Here is a tiny trained network, its code and every weight. The questions are about switching its units off for an input and a target symbol, where a switched-off unit gives its printed mean instead of its output.

import numpy as np


def w(rows, s, z=0):
    codes = np.array(rows[::2]) - 128.0
    scale = np.full(codes.shape[1], s)
    scale[-1] = z or s
    return codes * scale


def f(y):
    return np.maximum(y, 0)


def softmax(a):
    e = np.exp(a - a.max(-1, keepdims=True))
    return e / e.sum(-1, keepdims=True)


def log_softmax(a):
    a = a - a.max(-1, keepdims=True)
    return a - np.log(np.exp(a).sum(-1, keepdims=True))


def net(x, mask):
    ids = ['αβγδεζθλμπστφω'.index(c) for c in x.split()]
    T = len(ids)
    res = E[ids] + P[:T]
    u = 0
    for l in range(3):
        r = res
        for j in range(2):
            rows = slice(2 * j, 2 * j + 2)
            q, k, v = (r @ M[l][rows].T for M in (Q, K, V))
            z = softmax(np.where(np.tri(T) > 0, q @ k.T / 2**0.5, -1e9)) @ v
            o = O[l][rows]
            res = res + np.where(mask[u + j], z, o[:, -1]) @ o[:, :-1]
        u += 2
        y = f(res @ A[l][:, :-1].T + A[l][:, -1])
        res = res + np.where(mask[u : u + 8], y, B[l][:, -1]) @ B[l][:, :-1]
        u += 8
    return log_softmax(res[-1] @ U[:, :-1].T + U[:, -1])


Q, K, V, O, A, B = {}, {}, {}, {}, {}, {}
E = w([
[180,113,120,142,126,74,127,88,82,101],'α',
[82,126,123,150,123,142,169,103,125,111],'β',
[115,130,136,156,132,83,143,129,123,168],'γ',
[143,124,66,53,172,99,39,79,110,145],'δ',
[133,99,127,138,122,152,104,125,159,134],'ε',
[123,122,120,154,115,145,140,102,71,136],'ζ',
[155,112,103,174,70,98,109,156,165,126],'θ',
[70,103,66,166,113,153,106,151,180,113],'λ',
[139,133,110,182,104,37,151,98,137,102],'μ',
[78,123,61,151,137,112,167,77,127,74],'π',
[106,90,98,124,148,196,114,119,84,91],'σ',
[105,137,100,82,171,171,87,90,117,254],'τ',
[107,118,139,152,119,175,114,151,104,171],'φ',
[95,149,125,195,108,120,135,103,117,165],'ω',
],0.022)
P = w([
[123,112,125,132,164,158,159,141,170,111],'0',
[101,141,183,123,102,100,86,129,111,120],'1',
[120,95,16,120,100,113,88,206,89,134],'2',
[152,167,98,156,178,151,145,118,145,127],'3',
[96,119,177,105,105,105,93,89,126,123],'4',
[134,87,14,117,98,135,156,145,75,162],'5',
[180,196,90,163,172,150,147,125,163,124],'6',
[88,103,165,90,103,109,96,65,144,121],'7',
[140,97,4,129,77,139,180,112,53,176],'8',
[163,193,91,148,183,175,136,131,159,129],'9',
[81,89,151,77,102,112,92,40,162,120],'10',
],0.02)
Q[0] = w([
[167,189,195,78,119,163,184,173,92,74],'0.h0',
[177,92,2,87,88,128,217,173,95,191],'0.h0',
[161,118,40,169,85,163,147,128,56,174],'0.h1',
[84,87,134,115,101,72,114,127,146,151],'0.h1',
],0.0095)
K[0] = w([
[88,96,142,148,90,95,165,150,62,100],'0.h0',
[198,255,103,167,208,166,168,220,137,78],'0.h0',
[226,223,73,157,205,175,184,172,160,127],'0.h1',
[140,160,99,134,112,117,94,35,172,162],'0.h1',
],0.009)
V[0] = w([
[147,59,110,126,139,170,34,184,176,123],'0.h0',
[134,76,175,154,124,93,45,81,175,122],'0.h0',
[42,127,157,73,99,125,191,157,154,128],'0.h1',
[100,118,1,170,166,83,136,154,126,145],'0.h1',
],0.0073)
O[0] = w([
[161,179,85,52,124,128,225,166,167,85,188],'0.h0',
[22,181,146,42,86,72,214,163,171,111,174],'0.h0',
[166,97,203,214,149,114,105,75,107,174,78],'0.h1',
[98,169,83,145,122,193,1,146,134,67,254],'0.h1',
],0.0078,0.0064)
A[0] = w([
[232,198,106,131,88,180,77,174,89,131,76],'0.n0',
[110,216,193,76,193,70,113,162,89,105,92],'0.n1',
[112,89,50,112,128,212,82,112,229,106,3],'0.n2',
[75,3,154,113,75,107,74,130,54,151,160],'0.n3',
[145,157,160,72,207,137,129,106,181,153,49],'0.n4',
[197,229,139,201,217,179,225,239,205,64,51],'0.n5',
[98,133,170,196,100,138,89,58,193,164,235],'0.n6',
[74,159,71,115,242,217,150,173,106,107,149],'0.n7',
],0.0058,0.0032)
B[0] = w([
[47,201,142,143,205,101,224,46,142,90,205],'0.n0',
[195,122,158,180,54,165,101,127,163,161,142],'0.n1',
[133,129,176,144,148,63,156,106,12,134,254],'0.n2',
[52,76,83,71,57,198,110,3,151,136,188],'0.n3',
[188,64,122,77,171,150,49,107,137,158,139],'0.n4',
[103,117,122,196,135,122,81,80,188,200,213],'0.n5',
[50,184,159,104,135,148,144,251,127,95,188],'0.n6',
[200,157,139,142,107,30,118,145,203,137,245],'0.n7',
],0.0073,0.0088)
Q[1] = w([
[118,172,130,167,196,151,87,105,212,101],'1.h0',
[190,103,48,152,116,166,100,136,198,132],'1.h0',
[132,209,44,221,102,127,103,31,199,173],'1.h1',
[135,162,254,134,169,130,91,94,174,74],'1.h1',
],0.0083)
K[1] = w([
[146,27,176,119,198,142,78,187,171,113],'1.h0',
[176,66,108,222,113,154,167,148,112,149],'1.h0',
[171,58,136,207,168,149,151,148,158,110],'1.h1',
[80,1,171,85,79,62,165,179,102,122],'1.h1',
],0.0079)
V[1] = w([
[63,178,136,179,100,132,103,88,192,42],'1.h0',
[94,235,100,64,103,108,62,117,91,112],'1.h0',
[144,189,66,159,38,243,239,105,58,61],'1.h1',
[58,199,143,125,3,172,161,146,175,183],'1.h1',
],0.0074)
O[1] = w([
[2,167,142,168,191,49,173,84,132,69,254],'1.h0',
[101,150,174,26,151,10,142,248,150,83,195],'1.h0',
[43,221,128,150,134,182,21,183,242,51,60],'1.h1',
[49,34,46,111,175,148,173,58,254,144,203],'1.h1',
],0.0077,0.0098)
A[1] = w([
[123,78,125,166,57,129,168,151,147,69,161],'1.n0',
[183,161,49,183,98,121,74,133,92,97,217],'1.n1',
[95,147,115,145,100,143,151,181,86,58,146],'1.n2',
[254,99,78,188,129,217,55,100,159,149,3],'1.n3',
[75,206,141,121,124,74,238,112,114,140,117],'1.n4',
[82,59,113,92,95,85,112,111,106,132,98],'1.n5',
[122,66,86,196,155,153,62,78,65,143,143],'1.n6',
[77,70,137,181,77,146,129,156,119,80,66],'1.n7',
],0.0082,0.0059)
B[1] = w([
[184,175,171,34,152,138,173,93,119,124,162],'1.n0',
[141,119,204,64,134,255,114,186,81,150,172],'1.n1',
[46,71,104,97,180,106,149,99,74,105,160],'1.n2',
[21,146,47,112,9,75,99,194,42,117,139],'1.n3',
[190,76,153,115,171,101,78,149,85,162,252],'1.n4',
[177,176,135,205,39,197,151,88,116,194,196],'1.n5',
[150,179,171,170,145,134,215,62,184,182,162],'1.n6',
[155,195,135,77,153,80,184,87,132,27,150],'1.n7',
],0.0075,0.025)
Q[2] = w([
[104,171,96,190,77,127,86,128,164,154],'2.h0',
[160,161,69,198,74,94,182,106,64,88],'2.h0',
[67,20,253,22,15,79,139,67,178,124],'2.h1',
[107,153,136,149,177,115,234,107,102,154],'2.h1',
],0.0063)
K[2] = w([
[110,116,133,128,111,124,171,165,138,128],'2.h0',
[110,139,115,191,125,140,183,164,118,101],'2.h0',
[124,221,103,1,161,109,79,54,117,208],'2.h1',
[141,152,96,100,139,126,196,115,130,111],'2.h1',
],0.0086)
V[2] = w([
[78,96,178,141,111,103,155,132,134,120],'2.h0',
[101,129,131,130,97,111,126,164,178,159],'2.h0',
[167,122,108,131,67,113,141,67,118,2],'2.h1',
[182,178,77,111,117,110,38,110,161,209],'2.h1',
],0.0085)
O[2] = w([
[148,110,128,72,114,174,146,85,85,138,203],'2.h0',
[135,136,107,118,142,132,148,110,65,84,8],'2.h0',
[169,92,93,105,93,89,8,45,206,199,2],'2.h1',
[74,11,172,136,116,117,177,127,146,74,66],'2.h1',
],0.011,0.004)
A[2] = w([
[150,109,124,98,156,175,120,154,151,161,227],'2.n0',
[146,64,128,147,196,106,118,97,176,132,101],'2.n1',
[122,122,116,61,29,119,133,125,101,139,108],'2.n2',
[22,157,49,120,137,254,110,105,178,144,90],'2.n3',
[107,125,100,146,114,100,63,49,166,112,125],'2.n4',
[45,122,187,113,98,110,165,78,94,105,152],'2.n5',
[116,132,68,130,166,158,102,113,124,129,254],'2.n6',
[100,105,57,51,33,131,135,246,109,122,127],'2.n7',
],0.0099,0.0087)
B[2] = w([
[155,97,199,100,132,142,254,190,125,17,158],'2.n0',
[72,97,210,177,44,68,71,104,95,55,166],'2.n1',
[34,206,154,255,114,119,149,224,190,88,183],'2.n2',
[143,163,134,148,123,125,105,27,98,6,165],'2.n3',
[217,50,92,219,113,161,208,176,55,86,182],'2.n4',
[172,154,110,156,164,164,44,155,128,174,254],'2.n5',
[58,42,83,52,116,183,102,150,181,151,193],'2.n6',
[156,103,129,151,165,106,32,54,224,138,185],'2.n7',
],0.0092,0.021)
U = w([
[82,105,161,137,81,121,35,109,157,142,151],'α',
[207,105,156,120,162,161,102,25,185,157,124],'β',
[103,86,143,134,93,166,127,69,168,255,199],'γ',
[164,158,150,181,174,48,91,62,104,128,2],'δ',
[139,171,110,153,139,73,178,165,189,62,143],'ε',
[78,131,178,98,120,147,108,96,128,69,151],'ζ',
[56,96,50,107,228,109,149,84,201,137,148],'θ',
[167,45,78,117,163,126,97,136,70,150,152],'λ',
[27,141,53,194,115,121,101,154,80,123,53],'μ',
[136,138,164,102,134,142,37,69,103,182,80],'π',
[148,51,186,98,162,216,101,164,136,115,157],'σ',
[144,117,173,160,52,147,104,176,79,126,100],'τ',
[91,79,120,119,178,191,239,143,165,130,116],'φ',
[86,30,114,150,137,138,146,96,141,80,157],'ω',
],0.0076,0.0067)

Each question gives the input, a string of symbols that net reads in full, and the target symbol t.
The units are the heads (2 rows each of Q, K, V and O) and the neurons (one row each of A and B). Each row of codes is followed by its name. A weight is (code - 128) times the scale printed after its matrix; where a second scale follows, it is the last column's (O, A, B and U).
mask holds one flag per unit, layer by layer, with each layer's heads first. A switched-off unit (its flag False) gives its mean, the last column of its rows in O or B, instead of its output. The means were averaged over made-up inputs and are rounded, as every weight is.
A unit's drop is (log p(t) with every unit on - log p(t) with that unit switched off) / (log p(t) with every unit on - log p(t) with every unit switched off).
The circuit of an input: a set's keep is (log p(t) with only the set's units on - log p(t) with every unit switched off) / (log p(t) with every unit on - log p(t) with every unit switched off). Starting from the 12 units with the biggest drops (on a tie, the unit counted first), units are removed one at a time, each time the one whose removal leaves the highest keep (on an exact tie, the one counted first), for as long as the keep stays at least 0.8.
circuit, biggest first: the units of the circuit, biggest drop first
top k neurons: the k neurons with the biggest drops, biggest first
k most important neurons of layer l: the k neurons of layer l with the biggest drops, biggest first
which heads matter: for each layer, one digit per head in row order, 1 if its drop is at least 0.15 and else 0, layers parted by /
input λ ε φ β π ε, target β: which heads matter : 10 / 00 / 00
input λ μ γ θ π β ε λ, target θ: circuit, biggest first : [0.h0; 1.h0; 1.h1; 1.n2]
input λ θ θ γ, target δ: top 2 neurons : [0.n5; 0.n7]
input γ τ θ φ λ, target σ: circuit, biggest first : [2.n5; 2.h1]
input β θ τ λ θ ζ φ θ ω β, target β: which heads matter : 11 / 10 / 01
input μ μ τ λ π θ θ, target λ: top neuron : [2.n4]
input β σ λ φ θ τ σ φ τ γ, target β: circuit, biggest first : [1.h0; 0.h0; 0.h1; 2.n2]
input λ μ π τ θ θ, target τ: circuit, biggest first : [1.h1; 0.h0; 2.n2; 0.n4]
input ζ π λ τ σ σ θ λ ζ θ φ, target σ: circuit, biggest first : [2.n5; 2.h1]
input φ π π θ μ φ γ ω ω, target γ: circuit, biggest first : [0.h0; 1.n6]
input φ λ μ θ ζ λ λ, target μ: top 2 neurons : [1.n3; 0.n5]
input τ γ θ σ θ μ θ, target α: which heads matter : 10 / 10 / 00
input μ ω ζ φ θ, target ε: which heads matter : 00 / 01 / 01
input φ φ τ ζ, target μ: top 3 neurons : [1.n3; 0.n2; 1.n4]
input θ θ π μ θ α γ θ ζ, target γ: which heads matter : 10 / 01 / 00
input π λ π θ, target π: top neuron : [1.n1]
input α β θ γ, target σ: top 2 neurons : [2.n0; 1.n1]
input μ μ θ θ τ μ θ λ φ, target θ: which heads matter : 01 / 00 / 00
input λ α θ ω θ ω ζ ω γ λ, target δ: which heads matter : 00 / 01 / 00
input λ ε λ θ, target δ: top 4 neurons : [0.n5; 0.n7; 0.n2; 0.n0]
input ε π λ λ δ θ ε τ λ γ, target γ: which heads matter : 01 / 11 / 00
input λ γ ε ε μ λ λ θ γ, target λ: top 3 neurons : [0.n0; 0.n5; 0.n7]
input θ λ μ θ θ λ ε ζ μ, target ε: 2 most important neurons of layer 2 : [2.n2; 2.n0]
input λ ζ θ σ, target δ: top 2 neurons : [0.n7; 0.n5]
input φ α μ θ λ μ, target θ: which heads matter : 01 / 00 / 00
input ω φ γ γ ζ μ ω μ α θ, target θ: top 3 neurons : [0.n0; 2.n6; 0.n6]
input γ θ θ λ ε, target φ: which heads matter : 11 / 01 / 00
input φ π π μ β θ σ θ φ α λ, target θ: most important neuron of layer 1 : [1.n0]
input ε λ θ τ θ σ λ γ θ π θ, target σ: which heads matter : 00 / 00 / 01
input θ γ δ, target θ: which heads matter : 10 / 00 / 00
